Below is a small trained network, with its code and all its weights. Each question gives an input and a class and asks what happens when units are switched off, that is, made to give their printed mean instead of their output.

import numpy as np


def w(rows, s, z=0):
    codes = np.array(rows[::2]) - 128.0
    scale = np.full(codes.shape[1], s)
    scale[-1] = z or s
    return codes * scale


def norm(h):
    return h / np.sqrt((h * h).mean(-1, keepdims=True) + 1e-5)


def f(y):
    return y / 2 * (1 + np.tanh(0.7978845608 * (y + 0.044715 * y**3)))


def log_softmax(a):
    a = a - a.max(-1, keepdims=True)
    return a - np.log(np.exp(a).sum(-1, keepdims=True))


def net(x, mask):
    res = np.array(x, float).reshape(1, 5) / 4 @ E
    u = 0
    for l in range(3):
        y = f(norm(res) @ A[l][:, :-1].T + A[l][:, -1])
        res = res + np.where(mask[u : u + 6], y, B[l][:, -1]) @ B[l][:, :-1]
        u += 6
    return log_softmax(norm(res)[-1] @ U[:, :-1].T + U[:, -1])


A, B = {}, {}
E = w([
[72,101,167,66,136,28,154,220,255,86],'x0',
[63,162,131,193,77,161,79,52,182,223],'x1',
[215,152,119,136,137,173,200,112,69,172],'x2',
[101,221,119,67,136,56,125,72,152,58],'x3',
[234,116,52,120,96,164,71,254,211,150],'x4',
],0.0051)
A[0] = w([
[107,115,74,162,85,135,139,148,132,170,101],'0.n0',
[72,147,118,80,160,186,197,80,73,76,84],'0.n1',
[91,100,89,137,165,171,74,67,96,254,3],'0.n2',
[117,127,120,95,103,208,143,171,114,93,179],'0.n3',
[93,210,60,137,77,226,185,167,61,110,73],'0.n4',
[59,142,162,157,134,117,99,124,161,145,146],'0.n5',
],0.0065,0.0021)
B[0] = w([
[61,152,130,203,118,220,148,102,108,13,167],'0.n0',
[153,164,62,127,181,57,248,80,55,146,196],'0.n1',
[193,113,9,164,38,72,135,242,147,188,254],'0.n2',
[102,14,112,33,2,141,131,180,48,52,164],'0.n3',
[76,171,142,150,97,81,58,40,200,146,193],'0.n4',
[115,109,179,70,139,129,148,118,183,184,185],'0.n5',
],0.0063,0.004)
A[1] = w([
[115,144,96,143,127,213,72,57,116,166,5],'1.n0',
[134,69,177,152,152,217,87,127,91,87,70],'1.n1',
[219,60,85,36,118,95,112,162,189,84,135],'1.n2',
[67,65,167,43,99,167,92,70,115,208,145],'1.n3',
[167,162,224,143,223,80,155,2,59,97,136],'1.n4',
[99,149,127,139,134,159,129,90,135,176,191],'1.n5',
],0.0065,0.0023)
B[1] = w([
[167,182,82,222,137,139,193,254,109,144,166],'1.n0',
[219,96,62,148,147,240,188,96,123,202,128],'1.n1',
[177,153,162,71,232,72,51,118,84,38,252],'1.n2',
[95,109,139,144,115,189,65,195,166,114,149],'1.n3',
[96,60,41,128,190,118,172,75,132,180,230],'1.n4',
[159,124,168,124,107,103,150,158,240,39,173],'1.n5',
],0.0087,0.0047)
A[2] = w([
[154,237,108,253,104,155,78,144,126,232,67],'2.n0',
[36,139,186,91,129,178,72,72,213,167,98],'2.n1',
[148,130,224,128,105,203,190,205,201,120,81],'2.n2',
[169,145,124,56,117,104,93,34,154,78,4],'2.n3',
[139,47,115,137,101,197,109,130,86,70,49],'2.n4',
[212,57,57,170,94,208,92,93,110,60,133],'2.n5',
],0.0063,0.0024)
B[2] = w([
[168,125,160,135,57,109,162,96,108,10,255],'2.n0',
[105,108,186,210,110,173,117,147,93,148,161],'2.n1',
[101,161,163,87,158,134,150,125,73,175,163],'2.n2',
[170,133,151,119,150,121,126,164,123,103,150],'2.n3',
[177,131,179,82,123,161,74,100,122,161,142],'2.n4',
[116,109,105,135,116,114,148,141,162,193,209],'2.n5',
],0.012,0.0059)
U = w([
[12,129,242,194,144,160,93,171,171,119,163],'0',
[62,113,50,80,208,50,226,30,102,139,210],'1',
[169,175,167,48,236,43,59,167,116,6,161],'2',
[170,151,106,193,15,96,187,132,120,49,167],'3',
[89,198,173,99,176,154,164,148,79,151,2],'4',
[185,86,128,97,160,207,80,167,109,197,71],'5',
],0.011,0.0031)

Each question gives the input, the list of numbers given to net, and the class t.
The units are the neurons (one row each of A and B). Each row of codes is followed by its name. A weight is (code - 128) times the scale printed after its matrix; where a second scale follows, it is the last column's (A, B and U).
mask holds one flag per neuron, layer by layer. A switched-off neuron (its flag False) gives its mean, the last column of its row in B, instead of its output. The means were averaged over made-up inputs and are rounded, as every weight is.
A unit's drop is (log p(t) with every unit on - log p(t) with that unit switched off) / (log p(t) with every unit on - log p(t) with every unit switched off).
The circuit of an input: a set's keep is (log p(t) with only the set's units on - log p(t) with every unit switched off) / (log p(t) with every unit on - log p(t) with every unit switched off). Starting from the 12 units with the biggest drops (on a tie, the unit counted first), units are removed one at a time, each time the one whose removal leaves the highest keep (on an exact tie, the one counted first), for as long as the keep stays at least 0.8.
units of the circuit, in order: the units of the circuit, biggest drop first
top k neurons: the k neurons with the biggest drops, biggest first
drop of u: that unit's drop, to one decimal
input [5,-7,6,6,-3], class 1: top 2 neurons : 1.n4, 0.n1
input [5,-7,-5,-3,-7], class 1: units of the circuit, in order : 0.n2, 1.n4, 0.n1
input [7,4,5,-4,4], class 4: units of the circuit, in order : 0.n2, 2.n2
input [2,7,2,8,7], class 2: top 4 neurons : 0.n4, 2.n3, 2.n5, 1.n3
input [-1,0,-7,3,-3], class 0: units of the circuit, in order : 0.n5, 2.n1
input [1,3,-7,-4,8], class 5: units of the circuit, in order : 0.n4, 2.n0
input [-1,-3,-3,6,0], class 1: units of the circuit, in order : 0.n2, 1.n4
input [7,2,-4,5,-7], class 0: top 2 neurons : 2.n1, 0.n5
input [-6,-8,-3,-6,-5], class 1: top neuron : 0.n1
input [2,6,1,4,7], class 0: units of the circuit, in order : 0.n2, 0.n1, 2.n1
input [6,-8,-4,8,-6], class 1: units of the circuit, in order : 1.n4, 0.n2, 0.n1
input [1,3,-7,-8,3], class 5: units of the circuit, in order : 0.n4, 2.n0
input [2,3,-7,8,-6], class 0: top 3 neurons : 2.n1, 0.n5, 1.n3
input [-4,-5,8,3,5], class 2: units of the circuit, in order : 1.n2
input [5,4,-7,3,5], class 0: units of the circuit, in order : 2.n1, 0.n2
input [6,1,0,-8,2], class 5: top 2 neurons : 1.n1, 0.n2
input [1,6,-3,0,-1], class 0: drop of 0.n5 : 0.9
input [-4,-6,7,-3,4], class 5: drop of 2.n0 : 0.1
input [2,4,0,-3,-5], class 0: drop of 0.n5 : 0.5
input [2,8,0,-2,-7], class 0: top neuron : 0.n5
